Below are the code and all the weights of a small trained network. Each question names an input and a class and asks about switching units off, where a switched-off unit gives its printed mean instead of its output.

import numpy as np


def w(rows, s, z=0):
    codes = np.array(rows[::2]) - 128.0
    scale = np.full(codes.shape[1], s)
    scale[-1] = z or s
    return codes * scale


def f(y):
    return np.maximum(y, 0)


def log_softmax(a):
    a = a - a.max(-1, keepdims=True)
    return a - np.log(np.exp(a).sum(-1, keepdims=True))


def net(x, mask):
    res = np.array(x, float).reshape(1, 6) / 4 @ E
    y = f(res @ A[0][:, :-1].T + A[0][:, -1])
    res = res + np.where(mask, y, B[0][:, -1]) @ B[0][:, :-1]
    return log_softmax(res[-1] @ U[:, :-1].T + U[:, -1])


A, B = {}, {}
E = w([
[162,209,217,149,121],'x0',
[118,198,57,97,115],'x1',
[135,125,116,138,136],'x2',
[136,139,94,146,249],'x3',
[124,130,136,122,127],'x4',
[134,126,122,138,128],'x5',
],0.012)
A[0] = w([
[146,217,177,150,160,35],'neuron 1',
[127,94,95,128,139,254],'neuron 2',
[85,171,153,79,254,180],'neuron 3',
[145,142,114,189,250,189],'neuron 4',
[158,202,183,170,102,75],'neuron 5',
[164,208,182,179,142,99],'neuron 6',
[55,246,65,51,131,94],'neuron 7',
[97,187,90,76,141,46],'neuron 8',
[185,189,58,110,88,51],'neuron 9',
[59,90,63,112,122,96],'neuron 10',
[163,62,200,59,179,43],'neuron 11',
[120,42,186,220,154,40],'neuron 12',
],0.0082,0.004)
B[0] = w([
[65,148,134,165,186,180],'neuron 1',
[98,156,64,38,126,206],'neuron 2',
[112,149,152,79,56,230],'neuron 3',
[136,154,198,24,44,254],'neuron 4',
[100,157,57,111,148,189],'neuron 5',
[47,158,71,168,128,196],'neuron 6',
[203,40,221,156,156,210],'neuron 7',
[178,128,140,152,184,162],'neuron 8',
[167,1,201,186,179,167],'neuron 9',
[75,163,143,124,185,191],'neuron 10',
[164,95,190,176,187,168],'neuron 11',
[205,99,80,122,189,199],'neuron 12',
],0.0084,0.0083)
U = w([
[129,154,165,72,42,200],'0',
[200,108,165,150,185,3],'1',
[10,158,88,127,171,43],'2',
[142,159,123,97,86,227],'3',
],0.013,0.0044)

Each question gives the input, the list of numbers given to net, and the class t.
The units are the neurons (one row each of A and B). Each row of codes is followed by its name. A weight is (code - 128) times the scale printed after its matrix; where a second scale follows, it is the last column's (A, B and U).
mask holds one flag per neuron, in row order. A switched-off neuron (its flag False) gives its mean, the last column of its row in B, instead of its output. The means were averaged over made-up inputs and are rounded, as every weight is.
A unit's drop is (log p(t) with every unit on - log p(t) with that unit switched off) / (log p(t) with every unit on - log p(t) with every unit switched off).
The circuit of an input: a set's keep is (log p(t) with only the set's units on - log p(t) with every unit switched off) / (log p(t) with every unit on - log p(t) with every unit switched off). Starting from all 12 units, units are removed one at a time, each time the one whose removal leaves the highest keep (on an exact tie, the one counted first), for as long as the keep stays at least 0.8.
units of the circuit, in order: the units of the circuit, biggest drop first
unit that matters most: the unit with the biggest drop
k most important neurons: the k neurons with the biggest drops, biggest first
drop of u: that unit's drop, to one decimal
input [8,-7,-6,-4,4,-3], class 2: unit that matters most : neuron 6
input [0,6,-7,8,1,-6], class 0: 2 most important neurons : neuron 3; neuron 4
input [5,-4,-6,0,-2,4], class 2: units of the circuit, in order : neuron 6; neuron 7; neuron 4
input [7,8,-2,6,5,-4], class 1: 3 most important neurons : neuron 7; neuron 9; neuron 8
input [-5,3,0,-3,2,-2], class 2: 2 most important neurons : neuron 4; neuron 10
input [-1,2,-4,5,-3,5], class 0: units of the circuit, in order : neuron 4; neuron 3
input [5,5,-3,2,-2,-3], class 1: 3 most important neurons : neuron 7; neuron 9; neuron 2
input [-6,7,7,7,-5,7], class 0: 2 most important neurons : neuron 4; neuron 3
input [0,4,-4,3,7,2], class 1: 2 most important neurons : neuron 7; neuron 8
input [-7,2,-3,-5,6,-4], class 2: 3 most important neurons : neuron 4; neuron 10; neuron 3
input [-5,5,-1,-2,-3,1], class 1: units of the circuit, in order : neuron 7; neuron 9; neuron 4
input [7,-4,0,3,0,2], class 2: 2 most important neurons : neuron 6; neuron 1
input [-4,0,-7,-2,6,-4], class 2: 2 most important neurons : neuron 4; neuron 3
input [4,-1,-8,7,1,-2], class 0: 2 most important neurons : neuron 4; neuron 3
input [2,-8,8,-5,-7,7], class 1: unit that matters most : neuron 12
input [8,8,8,2,3,4], class 1: 4 most important neurons : neuron 7; neuron 9; neuron 8; neuron 2
input [-8,-7,7,-5,2,0], class 2: 3 most important neurons : neuron 7; neuron 4; neuron 10
input [7,5,-2,-3,8,7], class 2: drop of neuron 6 : 0.3
input [5,6,3,8,5,-2], class 0: drop of neuron 4 : 0.9
input [-2,8,4,8,2,-1], class 0: drop of neuron 4 : 0.8
input [4,-4,7,6,3,-7], class 3: units of the circuit, in order : neuron 4
input [2,8,-5,0,3,7], class 1: drop of neuron 7 : 0.1
